Here is a tiny trained network, its code and every weight. The questions are about switching its units off for an input and a class, where a switched-off unit gives its printed mean instead of its output.

import numpy as np


def w(rows, s, z=0):
    codes = np.array(rows[::2]) - 128.0
    scale = np.full(codes.shape[1], s)
    scale[-1] = z or s
    return codes * scale


def norm(h):
    return h / np.sqrt((h * h).mean(-1, keepdims=True) + 1e-5)


def f(y):
    return np.maximum(y, 0)


def log_softmax(a):
    a = a - a.max(-1, keepdims=True)
    return a - np.log(np.exp(a).sum(-1, keepdims=True))


def net(x, mask):
    res = np.array(x, float).reshape(1, 2) / 4 @ E
    u = 0
    for l in range(3):
        y = f(norm(res) @ A[l][:, :-1].T + A[l][:, -1])
        res = res + np.where(mask[u : u + 9], y, B[l][:, -1]) @ B[l][:, :-1]
        u += 9
    return log_softmax(norm(res)[-1] @ U[:, :-1].T + U[:, -1])


A, B = {}, {}
E = w([
[104,111,254,203,148,151],'x0',
[118,31,102,122,88,84],'x1',
],0.0063)
A[0] = w([
[87,66,174,77,190,141,152],'L0N1',
[95,138,168,89,104,137,45],'L0N2',
[122,130,71,212,64,90,124],'L0N3',
[104,95,111,94,224,171,94],'L0N4',
[211,175,162,109,163,61,6],'L0N5',
[69,155,116,45,69,125,146],'L0N6',
[121,137,124,140,148,254,44],'L0N7',
[89,187,105,140,183,157,15],'L0N8',
[158,97,93,92,160,125,161],'L0N9',
],0.0069,0.0023)
B[0] = w([
[140,203,148,94,68,213,229],'L0N1',
[60,100,154,105,80,116,136],'L0N2',
[119,145,55,176,217,156,211],'L0N3',
[176,161,88,176,125,67,143],'L0N4',
[58,185,136,175,199,132,158],'L0N5',
[130,139,253,137,110,194,250],'L0N6',
[68,204,84,89,108,69,215],'L0N7',
[118,194,96,154,156,89,214],'L0N8',
[88,178,167,142,126,138,243],'L0N9',
],0.0057,0.0027)
A[1] = w([
[94,40,128,100,86,62,91],'L1N1',
[158,91,86,32,98,137,202],'L1N2',
[145,109,132,210,107,154,31],'L1N3',
[61,179,109,179,93,111,191],'L1N4',
[169,185,98,40,92,75,49],'L1N5',
[149,13,140,145,171,120,224],'L1N6',
[91,2,142,142,68,155,28],'L1N7',
[114,193,163,124,119,169,135],'L1N8',
[183,114,23,79,223,206,1],'L1N9',
],0.0079,0.0013)
B[1] = w([
[2,200,54,178,246,107,192],'L1N1',
[221,139,188,92,114,142,204],'L1N2',
[93,73,156,117,118,118,165],'L1N3',
[96,18,99,199,186,126,216],'L1N4',
[210,57,203,59,85,59,207],'L1N5',
[157,197,68,131,226,117,182],'L1N6',
[120,150,86,126,171,74,225],'L1N7',
[171,126,52,82,126,82,254],'L1N8',
[157,147,111,115,90,110,197],'L1N9',
],0.0073,0.0058)
A[2] = w([
[121,134,101,89,55,70,81],'L2N1',
[125,106,159,160,154,146,140],'L2N2',
[127,103,124,175,163,112,231],'L2N3',
[137,113,159,201,85,111,108],'L2N4',
[143,130,174,153,188,106,194],'L2N5',
[137,78,35,118,80,151,251],'L2N6',
[133,249,103,131,143,142,59],'L2N7',
[125,105,41,60,148,108,138],'L2N8',
[135,134,110,114,88,104,95],'L2N9',
],0.011,0.0021)
B[2] = w([
[158,189,80,155,89,148,177],'L2N1',
[214,104,86,89,19,57,157],'L2N2',
[203,140,157,136,63,154,215],'L2N3',
[218,128,112,67,90,100,144],'L2N4',
[150,161,102,28,72,196,208],'L2N5',
[137,64,173,164,112,211,181],'L2N6',
[1,51,93,200,254,38,191],'L2N7',
[45,109,188,152,145,150,254],'L2N8',
[118,157,133,146,136,129,154],'L2N9',
],0.0063,0.0091)
U = w([
[47,168,112,179,242,33,221],'0',
[252,186,161,56,14,89,174],'1',
[95,12,237,218,95,198,2],'2',
],0.011,0.0024)

Each question gives the input, the list of numbers given to net, and the class t.
The units are the neurons (one row each of A and B). Each row of codes is followed by its name. A weight is (code - 128) times the scale printed after its matrix; where a second scale follows, it is the last column's (A, B and U).
mask holds one flag per neuron, layer by layer. A switched-off neuron (its flag False) gives its mean, the last column of its row in B, instead of its output. The means were averaged over made-up inputs and are rounded, as every weight is.
A unit's drop is (log p(t) with every unit on - log p(t) with that unit switched off) / (log p(t) with every unit on - log p(t) with every unit switched off).
The circuit of an input: a set's keep is (log p(t) with only the set's units on - log p(t) with every unit switched off) / (log p(t) with every unit on - log p(t) with every unit switched off). Starting from the 12 units with the biggest drops (on a tie, the unit counted first), units are removed one at a time, each time the one whose removal leaves the highest keep (on an exact tie, the one counted first), for as long as the keep stays at least 0.8.
units of the circuit, in order: the units of the circuit, biggest drop first
most important unit: the unit with the biggest drop
top k neurons: the k neurons with the biggest drops, biggest first
top k neurons in layer l: the k neurons of layer l with the biggest drops, biggest first
drop of u: that unit's drop, to one decimal
input [3,4], class 0: units of the circuit, in order	[L1N7]
input [6,5], class 1: top 2 neurons in layer 1	[L1N3, L1N8]
input [6,-5], class 1: top 2 neurons in layer 2	[L2N5, L2N2]
input [8,-7], class 1: top 3 neurons in layer 2	[L2N5, L2N2, L2N8]
input [1,-3], class 2: top 2 neurons in layer 1	[L1N4, L1N1]
input [5,-4], class 1: top 3 neurons	[L1N4, L1N1, L1N6]
input [8,7], class 1: top 2 neurons	[L0N1, L2N7]
input [-3,3], class 2: top 4 neurons	[L0N9, L0N3, L1N5, L0N1]
input [5,4], class 1: top 2 neurons	[L0N1, L1N3]
input [6,6], class 0: top 2 neurons	[L1N7, L0N6]
input [2,-2], class 2: top 2 neurons	[L1N4, L1N8]
input [-1,-2], class 2: top 2 neurons	[L1N4, L1N1]
input [-2,3], class 2: top 2 neurons in layer 0	[L0N9, L0N3]
input [1,3], class 2: most important unit	L0N1
input [-1,-3], class 2: top 2 neurons in layer 0	[L0N3, L0N9]
input [6,7], class 0: top 2 neurons	[L1N1, L1N7]
input [5,3], class 1: drop of L0N1	0.8
input [2,1], class 2: drop of L0N1	0.1
input [3,-1], class 2: drop of L1N8	3.7
input [2,0], class 2: most important unit	L1N8
